The symbols move the nodes like this.
JC: &>TT, %>JF, *>SN, §>FJ, +>PP
LG: &>LH, %>TT, *>DR, §>QB, +>RM
RP: &>DZ, %>GJ, *>JP, §>FM, +>FL
SZ: &>BF, %>SQ, *>FS, §>QG, +>CJ
QB: &>RL, %>LB, *>RD, §>GT, +>DR
DZ: &>GM, %>FM, *>BP, §>RC, +>DS
RM: &>HJ, %>BS, *>LG, §>DR, +>LB
SB: &>FS, %>PR, *>SQ, §>DQ, +>FT
RT: &>CJ, %>TQ, *>FT, §>SB, +>CT
ZH: &>QL, %>RP, *>DS, §>DZ, +>BM
GT: &>MG, %>LG, *>HJ, §>LH, +>RD
QG: &>JD, %>NL, *>LC, §>RQ, +>FS
LS: &>RT, %>BP, *>GM, §>TQ, +>QL
DR: &>HQ, %>MB, *>QB, §>RD, +>LG
LD: &>PP, %>FB, *>SD, §>NS, +>GD
FD: &>ZH, %>HQ, *>FL, §>RP, +>MG
GL: &>BQ, %>JR, *>GD, §>LD, +>JD
QH: &>ZM, %>SD, *>PP, §>JC, +>BQ
BM: &>FH, %>FL, *>ZH, §>DS, +>FM
QL: &>CT, %>DZ, *>LS, §>GM, +>FH
JD: &>JF, %>RQ, *>GL, §>GD, +>FB
TC: &>RM, %>PP, *>ZM, §>BS, +>FJ
FH: &>PR, %>DS, *>QL, §>LS, +>RC
RD: &>GJ, %>RM, *>GT, §>HJ, +>QB
DS: &>LS, %>JP, *>DZ, §>BP, +>ZH
ZM: &>LG, %>JC, *>BS, §>TT, +>TC
GD: &>QH, %>BF, *>LD, §>SD, +>GL
PR: &>DQ, %>LS, *>CT, §>RT, +>DP
SN: &>MB, %>BQ, *>FJ, §>TC, +>JC
FL: &>DS, %>RL, *>RP, §>JP, +>FD
BS: &>DR, %>SN, *>TT, §>MB, +>ZM
BF: &>SD, %>QG, *>FB, §>JD, +>JR
LB: &>GT, %>ZM, *>RM, §>LG, +>MB
NS: &>SN, %>GL, *>JF, §>BQ, +>SD
TT: &>QB, %>FJ, *>MB, §>LB, +>BS
JR: &>LD, %>FS, *>BF, §>FB, +>RQ
SQ: &>QG, %>CT, *>DQ, §>NL, +>SB
HJ: &>FD, %>DR, *>LH, §>HQ, +>GT
NL: &>RQ, %>FT, *>CJ, §>SZ, +>DQ
DP: &>SQ, %>QL, *>PR, §>CT, +>TQ
PP: &>BS, %>NS, *>JC, §>SN, +>QH
SD: &>JC, %>JD, *>NS, §>JF, +>LD
JP: &>BP, %>MG, *>FM, §>BM, +>RP
FS: &>FB, %>DQ, *>QG, §>LC, +>SZ
MG: &>BM, %>LH, *>FD, §>FL, +>GJ
GJ: &>FM, %>HJ, *>MG, §>FD, +>RL
DQ: &>LC, %>RT, *>NL, §>CJ, +>SQ
FT: &>SZ, %>DP, *>SB, §>SQ, +>RT
RQ: &>GD, %>SZ, *>JR, §>BF, +>LC
HQ: &>RP, %>RD, *>RL, §>GJ, +>LH
FB: &>NS, %>LC, *>JD, §>GL, +>BF
BP: &>TQ, %>BM, *>RC, §>FH, +>DZ
BQ: &>TC, %>LD, *>QH, §>PP, +>JF
LH: &>FL, %>QB, *>HQ, §>RL, +>HJ
CJ: &>JR, %>SB, *>SZ, §>FS, +>NL
TQ: &>SB, %>FH, *>DP, §>PR, +>GM
LC: &>GL, %>CJ, *>RQ, §>JR, +>QG
RC: &>DP, %>ZH, *>FH, §>QL, +>BP
FJ: &>LB, %>QH, *>TC, §>ZM, +>SN
CT: &>NL, %>GM, *>RT, §>FT, +>PR
FM: &>RC, %>FD, *>BM, §>ZH, +>JP
MB: &>RD, %>TC, *>LB, §>RM, +>TT
RL: &>JP, %>GT, *>GJ, §>MG, +>HQ
GM: &>FT, %>RC, *>TQ, §>DP, +>LS
JF: &>FJ, %>GD, *>BQ, §>QH, +>NS

The rows follow the links: the fewer symbols apart two nodes are, the more alike their rows tend to be.

Each row is also shifted at random along 6 hidden directions that mean nothing.

Rows with their nodes:
[1, -5, 4, -4, 3, 10, 12, -11, 5, -1, -8, 14, -9, 6, -17, 2, -2, -12, 14, 5, -14, 14, -12, -3, -12, -2, -9, 7, -10, -4, -1, 18, 3, -2, -13, -8, -11, -21, 1, -4, 0, 11, -3, 4, 0, -5, 5, 9, -7, 3, -6, 3, 6, -26, -19, -1, 1, 9, 5, -3, 3, 3, 6, 25, -15, -22, -1]: RD
[4, -2, -9, 7, 14, 6, 9, 6, -8, -8, -3, -1, 7, -18, 0, -13, -11, -33, -3, -5, -5, -12, -6, -9, 6, -7, 1, 4, -1, 6, -11, -2, 7, 8, -7, 7, 10, -4, -3, -5, 4, -13, 2, 0, 5, -9, 0, -22, 3, 15, 11, -7, 8, 10, -8, 11, -3, 1, 18, 0, 1, -3, 12, 10, 5, -13, 1]: JC
[-2, 4, -5, -6, 14, -8, 9, 15, 15, 14, 6, -7, -8, 3, 8, -1, -15, -12, -8, 6, -10, -21, 10, -12, 6, 15, 1, 8, 3, -8, -6, -13, 0, -15, 3, 18, 3, -12, -1, 9, -8, -2, 13, 8, 5, 7, 13, 5, -4, 3, -5, -10, -14, 3, 8, 11, -24, -12, 18, 9, -3, -12, -8, -3, 10, -13, -6]: SZ
[4, -2, 2, 0, 13, 0, 1, -5, 10, -7, -5, 1, -4, 6, -3, -2, -7, 12, -13, -1, 0, -14, 2, -3, 17, -2, -1, 20, -3, 1, -5, -3, -6, -10, -10, -9, -12, -9, 16, 28, -8, 8, -10, -12, 0, -12, 23, 12, -20, -10, -5, -2, 1, 9, 21, -3, -9, 16, -7, 13, -23, -24, 10, -11, 3, -4, 0]: LB
[4, -10, 1, -16, -4, -19, 8, -14, -13, -19, -15, -12, 12, 0, -8, 8, -9, 13, -34, -7, -4, -22, -2, 3, 11, -4, -15, 6, -4, 18, -1, -3, -13, 7, -10, -16, 5, 33, 5, 16, 10, 20, -7, -4, 17, -13, 1, 11, -32, 8, -36, -17, -1, -1, 0, -17, -16, 11, -16, 17, -7, -1, 12, -19, 12, 10, 6]: LG
[5, -1, -9, 7, 3, -7, 1, 2, -3, -13, -1, -4, 5, -3, 2, -9, -4, 2, -14, -5, 11, -20, 3, 1, 19, -7, 1, 9, 2, 10, -10, -8, 1, 0, -9, 0, 6, 12, 7, 16, 4, -5, -5, -5, 0, -8, 6, -8, -6, -7, -1, -7, 0, 16, 12, -4, -4, 10, -1, 2, -10, -13, 8, -15, 12, 6, 6]: PP
[-2, 0, -5, -14, -2, -4, 7, 8, -7, 4, 3, -12, 9, -8, 9, 4, -10, -16, 14, 4, -23, 13, -1, -9, -11, 3, -17, -17, 1, 0, -1, 0, 0, 9, 9, 14, 16, 11, -22, -19, 9, -1, 20, 10, 15, 12, -23, -16, 4, 15, 4, -23, -4, -23, -18, -8, 5, -21, 6, -5, 22, 17, -6, 6, -1, -2, 7]: DQ
[-5, 8, 3, 8, 4, 8, -4, 7, 8, 17, 2, 9, -10, 4, 10, 4, 7, -4, 24, 9, 1, 17, 11, -7, -4, 4, -1, -1, -3, -18, 13, 0, 1, -5, 9, 4, -10, -30, -3, -6, -11, 0, 5, 0, -3, 11, 5, -7, 10, -2, 17, -1, -3, -1, 10, 2, 9, -7, -2, -5, -4, -4, -9, 6, -8, 0, -5]: TQ
[2, 2, -10, -5, -1, -7, 9, 3, -4, -1, 1, 3, 6, -15, 2, -8, -3, -18, 1, 10, -3, 14, -4, -5, -11, 2, -9, -10, 4, 14, -4, 1, 14, 4, -3, 13, 11, 5, -17, -18, 19, -6, 8, 13, -3, 5, -23, -9, 8, 17, -3, 11, -2, -13, -22, 0, 6, -8, 1, -13, 18, 14, -4, 21, 4, -6, 12]: JR
[-1, -11, 10, -19, -4, -4, 9, -10, -3, -1, -6, -5, -2, 6, -21, 11, -6, -1, -31, -9, -10, -19, -16, 10, -17, 10, 10, 1, -2, 7, -2, 7, -8, 0, -4, -7, 0, 15, 6, -8, 1, 11, -4, 9, 8, -7, 4, 33, -12, 16, -35, 12, -1, -8, -25, 16, -27, -2, 15, 15, 11, 17, 1, 9, 0, -12, -13]: RL
[-6, -3, 6, 11, -5, 6, -4, 5, 5, 14, 7, -5, -12, 18, -5, 11, 5, 1, 1, -11, 7, -26, 5, 4, 2, 7, 18, 9, -4, -23, 3, -3, -11, -8, 4, -5, -5, -10, 12, 5, -23, -2, 2, 1, 2, 3, 22, 9, 2, -14, -6, -9, -2, 15, 10, 15, -22, -4, 20, 9, -8, -3, -5, -14, -5, -3, -24]: ZH
[-5, 11, 0, 26, -6, 12, -20, 8, -6, 9, 7, 7, 2, -7, 19, -2, 20, 2, 32, 1, 21, 22, 15, -1, 4, -9, 6, -12, 2, -14, 16, -5, 3, 9, 16, 1, -3, -14, -4, -10, -7, -16, -1, -10, -9, 11, -7, -33, 26, -10, 39, -1, 5, 22, 21, -3, 31, -4, -13, -14, -5, 0, -5, -7, -5, 21, 1]: PR
[-3, -2, -7, -24, 3, -8, 19, 13, 1, 7, 4, -17, 0, 5, 2, 9, -25, -26, 8, 3, -38, -10, -2, -13, -10, 12, -18, -11, -1, -8, -9, 1, -3, 2, 2, 20, 20, 8, -18, -13, 3, 5, 28, 18, 27, 13, -12, -7, -6, 14, -10, -42, -12, -34, -25, -2, -18, -26, 28, 5, 26, 14, -9, 3, 2, -20, -2]: NL
[-5, -1, 9, -12, -8, -9, -2, -5, 11, 12, 2, -5, -7, 15, -6, 15, 4, 24, -13, 3, -1, -2, 5, 3, -7, 14, 0, 5, -1, -4, 7, -3, -11, -14, 6, -7, -10, 2, 4, 8, -9, 14, 1, 6, -3, 5, 9, 34, -13, -6, -29, 11, -8, -7, 5, -2, -16, -3, -10, 9, -6, 1, -9, -6, -4, 1, -8]: RC
[-2, 3, 1, -7, -13, -14, -5, -1, 5, 7, 7, 0, 0, -1, -1, 0, 10, 19, -18, 7, 15, 6, 2, 10, -12, 12, 10, -7, 9, 13, 1, -7, 5, -8, 7, 6, 2, 15, -4, -7, 9, -4, -1, 11, -17, 8, -13, 24, 7, 2, -20, 37, -8, 1, -6, 5, -4, -6, -10, -7, 8, 12, -14, 4, 6, 9, 3]: SQ
[5, -10, -3, -13, -14, -5, 5, -9, -12, -23, -2, -5, 8, 7, -13, 1, -5, 6, -5, -10, -7, -5, -20, 18, -6, -8, -3, -11, 3, 14, -15, 15, 3, 12, -13, -4, 15, 39, -1, -8, 19, 3, -1, 6, 8, -7, -19, 3, -2, -4, -9, -11, 2, -24, -28, -10, 4, 3, 8, -6, 24, 18, 4, -3, 1, 1, 9]: ZM
[1, -9, 1, -6, -16, -5, 4, -10, 1, -12, -2, -8, -5, 31, -16, 15, -2, 24, 9, -8, -8, -11, -4, 10, 8, -5, -14, 8, -8, -9, -7, 12, -12, -3, -15, -19, -2, 14, 10, 20, -5, 20, 0, 0, 11, -4, 11, 13, -22, -29, -20, -36, -3, -25, 0, -25, -8, 11, -2, 3, -3, -5, 2, -22, -10, 0, -2]: GT
[3, -3, 2, 3, 16, 3, 3, -1, 0, -7, -8, -3, 0, -2, -1, -3, -10, -6, -13, -6, -3, -19, 1, -8, 17, -5, -1, 16, -4, -1, -3, -4, -7, -1, -7, -6, -5, -8, 11, 19, -9, 4, -6, -12, 9, -13, 20, -4, -16, 2, 2, -13, 4, 15, 15, 3, -10, 11, 3, 15, -19, -19, 14, -9, 5, -4, -4]: RM
[-4, -6, 5, 7, -8, 5, -10, 2, -29, 3, -2, -15, 16, -18, 4, 8, 5, -18, -9, -19, 4, -14, -1, 2, -6, -6, 11, -17, 0, -1, 11, -7, -10, 24, 18, -4, 14, 22, -8, -25, -3, -12, 2, -3, 16, 0, -12, -24, 12, 24, 3, -12, 11, 27, -7, 14, -4, -14, 9, 8, 9, 25, 6, -9, 2, 17, -13]: DS
[4, 2, -8, -1, 15, 6, 6, 9, -2, -7, 0, -1, 7, -15, 10, -13, -14, -24, 11, 3, -15, 6, -3, -11, 4, -7, -8, -5, 3, 4, -10, 0, 8, 7, -2, 14, 10, -3, -9, -4, 7, -9, 8, -2, 8, -2, -8, -27, 6, 10, 26, -16, 3, -5, -4, -1, 12, -4, 10, -5, 7, -4, 7, 7, 4, -8, 11]: SD
[-1, -7, 11, -20, 5, 3, 10, -13, 1, 3, -11, 5, -3, -2, -15, 7, -6, -7, -7, 4, -21, 14, -13, -4, -19, 5, -9, 0, -7, 4, 6, 13, -4, 1, -3, -9, -9, -8, -3, -10, 2, 17, -3, 4, 6, -5, -1, 22, -14, 21, -19, 12, 4, -23, -21, 3, -6, 1, -2, 8, 6, 12, 5, 24, -10, -16, -2]: GJ
[-1, 8, -3, 4, 17, 0, -2, 15, 12, 14, 7, -4, -2, -11, 15, -8, -6, -9, -5, 7, 0, -5, 14, -16, 10, 8, 4, 7, 5, -4, 1, -18, 1, -11, 10, 15, -3, -19, -2, 9, -11, -9, 7, -3, -3, 5, 11, -5, 2, 6, 11, 5, -5, 19, 22, 10, -8, -8, 1, 6, -14, -17, -4, -2, 8, -3, -2]: CJ

From each start, follow one symbol. Which node do you reach?
Answer with the node's name.
[1, 8, -6, 8, -2, -7, -3, 4, 4, 3, 5, 10, -1, -8, 7, -11, 9, 2, -8, 7, 23, 3, 6, 7, -1, 3, 12, -4, 9, 9, 0, -7, 14, -3, 2, 12, 3, 1, -2, -7, 11, -13, -4, 6, -17, 5, -9, 0, 17, 1, 5, 30, -6, 13, 1, 10, 5, -1, -3, -11, 4, 2, -9, 7, 11, 7, 6]
%
CJ
[-5, 6, 2, 6, -15, -3, -5, 4, 11, 12, 9, 6, -16, 27, 1, 10, 11, 16, 16, 1, 12, -2, 8, 12, -4, 9, 9, -3, 0, -20, 6, 3, 1, -10, 2, 3, -4, -6, 5, -1, -8, 2, 4, 8, -6, 15, 5, 10, 11, -24, 0, -4, -13, -7, 3, 1, -2, -6, 8, -7, 6, 2, -18, -9, -4, 4, -10]
*
PR
[-6, 0, 6, -12, 17, -1, 9, 8, 6, 21, -2, -11, -4, -5, 4, 10, -15, -21, -11, 2, -22, -15, 9, -21, -2, 15, -5, 8, -5, -11, 7, -13, -13, -8, 12, 7, -3, -20, -5, 2, -18, 7, 13, 3, 16, 5, 16, 8, -15, 23, -15, -12, -5, 4, 6, 13, -29, -15, 11, 21, -9, -5, -1, 3, 1, -14, -15]
*
LS
[0, 4, -6, -8, -7, -16, 3, 7, 1, -2, 4, -6, 1, 7, 8, 3, -5, 7, -5, 2, 2, -9, 7, 4, 3, 6, -4, -7, 5, 2, -4, -5, 2, -1, 1, 11, 11, 18, -5, 1, 9, 2, 8, 8, 6, 9, -9, -1, 0, -5, -6, -13, -13, -7, -2, -7, -4, -9, 2, -2, 11, 3, -11, -12, 12, 8, 6]
§
LC
[0, -1, 7, 14, -3, 9, -10, -7, 13, 0, 3, 6, -12, 19, -10, 2, 11, 25, 1, -5, 15, -7, 1, 7, 12, -3, 12, 20, -4, -10, -1, 2, -6, -15, -7, -17, -19, -16, 22, 24, -19, 3, -15, -11, -16, -8, 28, 20, -8, -30, -3, 12, 4, 12, 24, -1, -4, 19, -6, 3, -26, -21, 4, -11, -10, 0, -9]
&
FD
[-4, 10, -2, 17, -11, 9, -17, 10, 7, 8, 15, 2, -4, 10, 14, 1, 14, 17, 39, 4, 9, 23, 11, 2, 4, -5, 0, -8, 3, -17, 3, 0, 3, -3, 10, 3, -2, -10, -3, 1, -9, -11, 6, -5, -12, 14, -4, -18, 20, -30, 32, -9, -1, -2, 18, -14, 26, -5, -8, -19, -2, -6, -11, -13, -11, 13, 3]
+
FT
[-5, 1, 9, 4, -9, 0, -13, -1, 8, 12, 7, -3, -6, 13, -2, 9, 12, 25, -6, -4, 13, -5, 7, 7, 1, 7, 13, 5, 1, -9, 8, -6, -10, -11, 9, -8, -11, -2, 10, 10, -16, 2, -5, -3, -10, 3, 14, 21, -1, -15, -10, 13, -3, 14, 18, 3, -9, 0, -8, 6, -13, -5, -7, -15, -4, 10, -12]
+
DZ
[-5, 2, 5, -9, 6, -4, 3, 5, 3, 16, -2, -8, -1, 1, 5, 11, -7, -6, -3, 4, -14, -5, 11, -13, -1, 10, -8, 1, -4, -10, 10, -9, -11, -4, 11, 3, -4, -10, -4, 2, -11, 9, 10, 1, 14, 7, 8, 4, -11, 12, -10, -15, -6, 1, 8, 1, -15, -12, 0, 13, -6, -2, -4, -5, 1, -2, -8]
*
GM
[2, 2, -5, 24, 19, 30, 2, 12, 11, 2, 9, 16, -12, -2, -4, -21, -2, -34, 23, -5, 0, -4, -12, -2, 1, -7, 23, 9, 0, -14, -16, 9, 15, -4, -9, 12, -4, -38, 8, -4, -12, -24, -2, -3, -12, -6, 16, -19, 24, -8, 40, 9, 10, 9, -4, 28, 4, 4, 39, -10, -1, -12, 7, 22, -9, -28, -11]
+
SN
[3, 3, -8, -5, -4, -5, 3, -2, 7, -4, 4, 6, 2, -6, -1, -11, 2, 6, 6, 13, 0, 25, -4, 0, -7, 1, -9, -4, 5, 15, -8, 3, 13, -5, -6, 7, 2, 3, -9, -3, 16, -4, 1, 7, -16, 2, -17, 5, 5, -3, -1, 22, -2, -19, -10, -11, 15, 2, -13, -17, 8, 3, -5, 17, -1, -4, 18]
%
RQ
[2, 6, -10, 18, 5, 7, -6, 12, -6, 0, 7, 1, 9, -21, 14, -16, 4, -18, 10, 1, 12, 7, 4, -6, 6, -8, 6, -7, 6, 5, -3, -9, 12, 7, 5, 13, 9, -4, -9, -10, 5, -24, 2, -2, -9, 1, -12, -32, 21, 6, 28, 7, 6, 20, 5, 7, 15, -4, 4, -13, 2, -1, 2, 5, 6, 5, 7]
§
JD
[2, 6, -5, -17, 4, -23, 10, -4, 12, 6, -4, 6, 0, -10, 1, -3, -2, 9, -24, 22, 3, 12, 7, -8, -5, 15, -13, 4, 3, 22, 3, -10, 8, -14, -2, 8, -4, -1, -8, 4, 16, 10, 0, 12, -13, 4, -8, 26, -13, 16, -32, 35, -12, -10, -4, -6, -7, 1, -24, -2, -3, -2, -9, 17, 11, -2, 15]
+
FS
[-4, -6, 4, 0, -3, 3, 3, 2, -10, 4, -4, -11, -2, 12, -2, 16, -7, -13, 5, -14, -11, -25, 2, -1, 3, 0, -1, 0, -8, -20, 5, 2, -15, 9, 3, -6, 5, 2, 3, -3, -14, 8, 8, -1, 25, 2, 11, -10, -7, 2, -4, -42, 0, 2, -1, 3, -17, -8, 19, 14, 2, 5, 2, -17, -3, -1, -18]
§
BM
